Here is a tiny trained network, its code and every weight. The questions are about switching its units off for an input and a class, where a switched-off unit gives its printed mean instead of its output.

import numpy as np


def w(rows, s, z=0):
    codes = np.array(rows[::2]) - 128.0
    scale = np.full(codes.shape[1], s)
    scale[-1] = z or s
    return codes * scale


def f(y):
    return y / 2 * (1 + np.tanh(0.7978845608 * (y + 0.044715 * y**3)))


def log_softmax(a):
    a = a - a.max(-1, keepdims=True)
    return a - np.log(np.exp(a).sum(-1, keepdims=True))


def net(x, mask):
    res = np.array(x, float).reshape(1, 6) / 4 @ E
    y = f(res @ A[0][:, :-1].T + A[0][:, -1])
    res = res + np.where(mask, y, B[0][:, -1]) @ B[0][:, :-1]
    return log_softmax(res[-1] @ U[:, :-1].T + U[:, -1])


A, B = {}, {}
E = w([
[34,74,37,75,179,48,103,95,193,109,109],'x0',
[139,116,117,141,110,111,157,123,133,145,129],'x1',
[141,220,87,166,155,62,169,217,82,35,52],'x2',
[84,149,66,179,35,222,144,169,213,43,210],'x3',
[97,156,60,75,65,79,2,188,37,203,212],'x4',
[153,133,111,111,144,137,114,121,127,117,139],'x5',
],0.0082)
A[0] = w([
[139,159,176,125,180,134,163,51,179,94,100,31],'n0',
[78,84,22,174,120,103,73,112,214,79,109,112],'n1',
[139,71,133,144,148,165,159,120,174,91,68,35],'n2',
[165,98,181,132,150,180,168,103,182,100,67,56],'n3',
[91,59,151,98,106,185,89,52,173,177,138,84],'n4',
[199,185,230,172,15,167,123,148,125,99,180,157],'n5',
[113,125,162,143,110,173,160,64,168,75,89,133],'n6',
[193,164,182,151,117,169,179,168,66,128,158,138],'n7',
[92,184,101,134,70,97,62,125,66,156,211,22],'n8',
[101,159,74,67,46,87,81,178,43,202,218,2],'n9',
[108,197,59,139,108,126,182,181,88,12,118,101],'n10',
[113,151,86,198,120,189,141,166,176,110,196,96],'n11',
[79,115,88,97,144,106,129,141,179,143,93,195],'n12',
[162,200,104,208,156,103,142,184,99,99,98,113],'n13',
[139,145,96,128,134,71,156,194,84,54,115,72],'n14',
[138,197,88,107,141,66,168,186,118,93,62,93],'n15',
[139,119,160,69,178,108,131,71,45,160,32,81],'n16',
[103,125,108,141,143,191,117,51,127,129,186,52],'n17',
[83,57,71,132,145,111,78,101,164,71,85,197],'n18',
[61,126,65,159,54,173,149,142,172,37,174,90],'n19',
[132,168,99,162,111,55,117,166,104,53,67,118],'n20',
[61,107,51,100,186,22,125,96,211,101,150,173],'n21',
[102,68,138,145,58,223,80,63,177,148,190,93],'n22',
[165,96,199,141,155,140,166,91,172,61,140,52],'n23',
[15,88,55,70,197,75,134,110,200,107,116,139],'n24',
[191,182,213,199,83,206,109,129,68,126,140,194],'n25',
[121,69,135,100,122,177,117,57,169,169,177,109],'n26',
[216,147,159,160,83,215,111,120,68,99,142,207],'n27',
[169,177,107,139,116,47,96,133,144,53,94,185],'n28',
[143,131,133,151,175,155,160,100,205,103,79,48],'n29',
[148,168,192,123,114,183,124,152,124,154,131,185],'n30',
[87,157,102,116,17,201,138,156,216,21,202,52],'n31',
[2,97,91,102,161,110,114,103,175,100,92,179],'n32',
[155,63,186,105,141,175,142,137,146,193,199,192],'n33',
[147,102,197,80,215,40,133,98,50,191,55,56],'n34',
[118,108,194,70,170,133,138,43,123,216,165,102],'n35',
],0.0082,0.0022)
B[0] = w([
[84,121,62,113,80,135,60,164,178,86,51,190],'n0',
[188,85,206,84,81,71,200,85,48,116,79,206],'n1',
[106,106,71,137,69,138,64,176,158,57,95,183],'n2',
[92,120,58,100,40,149,75,150,195,49,59,205],'n3',
[57,133,154,161,209,194,157,161,181,166,206,201],'n4',
[186,93,171,71,106,94,176,160,47,116,96,220],'n5',
[129,136,84,110,115,130,40,176,172,80,93,195],'n6',
[183,77,180,48,142,120,158,192,78,120,114,195],'n7',
[106,96,27,89,46,161,60,141,198,46,51,197],'n8',
[68,104,41,80,45,183,19,222,216,8,11,226],'n9',
[90,180,145,223,192,239,181,152,170,149,203,217],'n10',
[147,182,80,184,138,18,97,56,97,161,112,200],'n11',
[174,111,161,89,129,123,156,153,115,135,127,172],'n12',
[94,105,174,143,188,180,174,174,175,193,171,198],'n13',
[103,150,124,153,163,206,156,164,167,157,182,186],'n14',
[65,160,147,148,212,208,155,150,179,182,174,200],'n15',
[172,207,50,193,149,69,120,22,91,172,139,201],'n16',
[98,172,112,162,168,151,154,107,138,125,159,162],'n17',
[169,80,173,120,99,88,179,167,97,124,135,191],'n18',
[170,208,64,161,165,30,66,2,65,179,100,228],'n19',
[55,159,144,166,192,201,160,181,174,136,183,199],'n20',
[215,63,220,49,108,118,196,177,95,112,136,222],'n21',
[86,182,146,206,215,200,188,154,165,200,209,221],'n22',
[90,86,40,82,89,164,42,171,171,65,82,194],'n23',
[221,37,203,52,102,124,186,169,47,141,130,227],'n24',
[206,49,219,82,77,79,213,151,49,124,115,220],'n25',
[64,141,159,203,156,202,165,198,142,162,187,195],'n26',
[196,98,198,75,77,112,190,159,30,150,137,203],'n27',
[99,132,136,114,158,152,143,144,153,153,200,184],'n28',
[87,77,74,133,60,164,39,139,186,66,62,193],'n29',
[172,111,183,127,98,128,173,182,91,107,132,171],'n30',
[163,241,63,222,169,29,83,14,50,179,91,251],'n31',
[206,88,197,71,126,115,174,121,110,109,126,206],'n32',
[98,141,181,105,185,199,175,163,150,127,170,190],'n33',
[167,235,75,225,150,46,70,11,65,207,58,227],'n34',
[76,187,130,193,195,138,161,115,111,192,173,190],'n35',
],0.0066,0.013)
U = w([
[250,44,231,52,66,64,214,190,88,132,116,251],'0',
[179,210,84,213,144,11,100,56,106,176,90,127],'1',
[48,136,176,186,197,185,195,202,224,167,200,107],'2',
[86,72,48,78,1,127,38,207,229,58,46,2],'3',
],0.0095,0.0032)

Each question gives the input, the list of numbers given to net, and the class t.
The units are the neurons (one row each of A and B). Each row of codes is followed by its name. A weight is (code - 128) times the scale printed after its matrix; where a second scale follows, it is the last column's (A, B and U).
mask holds one flag per neuron, in row order. A switched-off neuron (its flag False) gives its mean, the last column of its row in B, instead of its output. The means were averaged over made-up inputs and are rounded, as every weight is.
A unit's drop is (log p(t) with every unit on - log p(t) with that unit switched off) / (log p(t) with every unit on - log p(t) with every unit switched off).
The circuit of an input: a set's keep is (log p(t) with only the set's units on - log p(t) with every unit switched off) / (log p(t) with every unit on - log p(t) with every unit switched off). Starting from the 12 units with the biggest drops (on a tie, the unit counted first), units are removed one at a time, each time the one whose removal leaves the highest keep (on an exact tie, the one counted first), for as long as the keep stays at least 0.8.
circuit, biggest first: the units of the circuit, biggest drop first
k most important neurons: the k neurons with the biggest drops, biggest first
drop of u: that unit's drop, to one decimal
input [5,4,-5,-8,-5,0], class 1: circuit, biggest first	(n34)
input [-3,4,-6,6,7,6], class 3: 3 most important neurons	(n9; n8; n34)
input [8,1,3,-8,-3,-4], class 0: 3 most important neurons	(n24; n21; n31)
input [3,-1,-2,-6,-7,3], class 3: circuit, biggest first	(n3; n0)
input [2,-7,0,-6,-6,-4], class 1: 4 most important neurons	(n34; n16; n9; n8)
input [-7,6,1,8,6,5], class 1: 2 most important neurons	(n31; n19)
input [-7,0,7,7,8,6], class 3: 3 most important neurons	(n9; n8; n24)
input [8,-3,-8,7,-1,-8], class 0: 4 most important neurons	(n1; n24; n21; n32)
input [7,-6,-6,0,-2,4], class 0: 2 most important neurons	(n24; n21)
input [-3,5,6,6,-6,-6], class 1: 4 most important neurons	(n31; n19; n11; n9)
input [-7,-6,-1,-8,7,-2], class 1: 2 most important neurons	(n34; n16)
input [4,-6,-8,7,6,-1], class 2: 4 most important neurons	(n22; n4; n26; n34)
input [5,3,-6,0,6,3], class 2: 4 most important neurons	(n22; n4; n26; n35)
input [-3,4,-1,-1,4,-7], class 3: circuit, biggest first	(n9)
input [-6,7,8,5,-8,-1], class 2: 3 most important neurons	(n10; n13; n9)
input [8,0,-7,3,0,6], class 0: drop of n1	0.2
input [0,-8,0,-1,2,-5], class 3: drop of n1	0.1
input [6,1,8,-5,6,-8], class 2: drop of n15	0.1
